After every row comes roughly how far along a hidden order it lies, from 0 to 30.
[ -9.3  -9.2  -7.2  -4.4   9.8 -10.2  -5.3  16.1   6.9 -16.3  26.4  -2.5
  24.7   0.4   3.1 -13.1  -8.3   0.0  -2.5  12.9  -7.8   4.2 -10.9  -5.5]
18
[  0.7  -7.1  -6.5 -18.1   9.9   4.7  -0.5   8.1   3.6 -13.2 -15.6  -1.0
  27.0  -9.4   4.9 -19.0 -11.4 -12.9  -7.9 -24.8 -17.4 -12.5  -4.6  -9.9]
30
[  5.5  -1.8  -7.0 -10.9   8.4   4.3   0.2  12.3  -0.1 -11.3  14.2  -3.6
   8.2  -6.2  -0.7 -10.6  -3.7   4.9  -3.0  -5.1  -9.6  -9.9  -4.2  -5.8]
26
[ -6.3   8.9   4.7   7.0 -10.1 -15.3  -3.3  -9.3   4.8   1.8  39.0  -0.1
 -11.3  10.1  -1.0  -3.3  -4.1  16.0  -0.9  29.3  17.4  61.8  -7.3  -1.0]
7
[ -5.0  -4.5  -3.7  10.6   4.5  -8.4  -2.7  -5.9   6.3  -0.6  20.9  -3.0
   5.9  10.9   1.1   0.7   6.7  10.8   0.2  15.7  -6.0  32.4 -15.3   1.2]
5
[-17.7  13.5  21.0   9.4   3.4   3.1  15.1  12.3   3.5  -2.1 -25.5   0.4
   1.9  -0.7 -23.3 -11.8  -8.7 -24.3  -7.0  -6.8  -3.9  13.9 -20.1  -1.9]
17
[ 22.9 -20.1  -9.4   9.1  -7.8  14.3  -5.4 -33.7  -8.2  27.2 -37.9   1.6
   8.6   3.4  19.3  11.1  10.2  12.8  10.7 -26.6 -17.4 -47.9   1.5  -6.2]
0
[ -9.6  10.4   8.7  -4.3   8.5  -3.2  11.1  19.3   7.4 -22.6   0.2  -1.7
  26.9  -6.2  -8.6 -20.3 -15.2 -16.0  -7.9  -5.1 -16.5   3.3 -24.6  -6.8]
16
[ -0.2   3.3  16.7   3.3  -1.1  16.3   6.8  -5.3  -5.1  14.4 -46.2   3.5
  -8.3  -7.1 -10.3  13.7   3.5 -20.0   2.9 -21.4  -0.1 -25.6  13.0  -0.2]
29
[-58.6  57.6  42.0  12.9   5.3 -13.0  35.2  58.4  19.6 -45.0  37.4  -3.5
   9.9  -6.5 -58.4 -42.7 -38.6 -43.2 -33.8  34.1   3.4  94.6 -47.7  -1.6]
24
[  5.2  -8.6   6.9   5.1   4.1   9.5   7.8  -7.0  -1.9  14.0 -27.6  -1.0
  10.9   3.9  -3.1   1.1   3.7  -8.3  -2.6 -24.3 -19.5  -5.4 -16.6  -4.7]
8

Part 2:
[  1.3 -22.8  -2.8 -21.9  76.5 -14.6  30.1   9.4   6.9  19.6  30.7   5.1
  -5.1   5.3   3.0  -4.1  22.1  29.1   3.6  14.9 -10.1  -1.6   4.8 -14.7
  13.6   8.3  10.4   1.2 -11.0   5.6 -19.7  -2.4  11.4   4.8]
8
[-10.5 -14.3 -12.1   9.4  94.7   2.8  -9.8  -5.2  15.4  -2.8  39.1   2.7
   2.8   4.5  -1.1 -14.0  -1.0   2.5  -5.9 -41.1  -1.1  12.7  12.6 -10.7
 -10.2   7.9  40.6   7.3   6.5 -10.3   1.7  -3.3  27.6 -14.1]
20
[ 10.8   3.7   9.7 -15.2   5.6  -9.9  25.4  23.7  -2.3  13.7   3.6  -0.4
  -1.5   4.1  19.0   8.8  11.2  29.0  14.4  27.7  -6.2   0.1  -8.2   2.0
  22.3  -2.6 -31.4  -4.2 -12.5  24.0 -11.8   8.9 -14.7  -3.1]
16
[  9.8  12.4   8.8  -6.8   7.5  -6.7  20.6  18.0  -4.9   5.6  -6.0  -1.7
  -7.4   2.0   8.5  11.1   7.4  18.7   3.7  28.2  -9.9   4.7  -5.9   5.3
  12.9   2.2 -28.8  -7.6 -15.5  12.8 -15.6  -5.8 -13.7  -3.0]
12
[ 12.0  -2.8  10.7 -24.6 -17.3  -7.2  31.7  22.1  -2.5  19.6   3.5   1.1
   3.7   6.3  21.9   3.8  13.9  33.3  24.0  21.8  -1.4  -4.7  -8.9  -0.5
  26.8 -10.0 -31.6  -1.2  -8.5  29.5  -8.7  16.2 -18.8   4.9]
23
[ -3.6  -8.5 -10.6   2.2  79.9  -1.8  21.7  -2.4   4.1   2.9  12.5   2.9
 -17.7   1.6 -19.2   8.1   0.3   5.6 -15.6  41.4  -9.7  -2.8   7.1 -10.6
   4.5  14.1  14.4  -5.8  -6.6 -13.0 -18.7 -18.8  14.5  -5.3]
0
[  7.2  -8.6   6.8 -24.1  35.5  -3.8  31.4  25.3   2.3  19.7  10.1   1.2
   0.6   6.6  14.0   6.0  19.7  38.7  21.2  35.1  -0.9 -13.4  -3.7  -7.8
  25.8 -12.8 -22.5   1.4  -1.7  33.8 -10.7  20.5 -13.9  -5.7]
20
[ 11.6  -0.5   9.8 -27.0 -56.6  -5.3  28.1  11.6  -3.5  16.4  -4.0   1.8
   8.8   2.5  16.1   0.4  13.8  18.3  22.1   5.4   7.6  -4.2  -7.4  -1.1
  24.7 -16.2 -19.1   1.3  -6.4  26.5  -2.0  20.2 -17.0  22.5]
30
[  8.1   0.2   3.9 -12.0  20.2 -20.9  27.0  18.6   1.3  14.4  12.5   2.7
  -0.6   2.8  14.3   1.8  20.1  27.5  15.0   9.3  -1.1   4.8  -2.8  -1.0
  22.1  -2.0 -12.9  -1.3 -11.2  20.1  -9.3   9.1  -7.0   6.9]
21
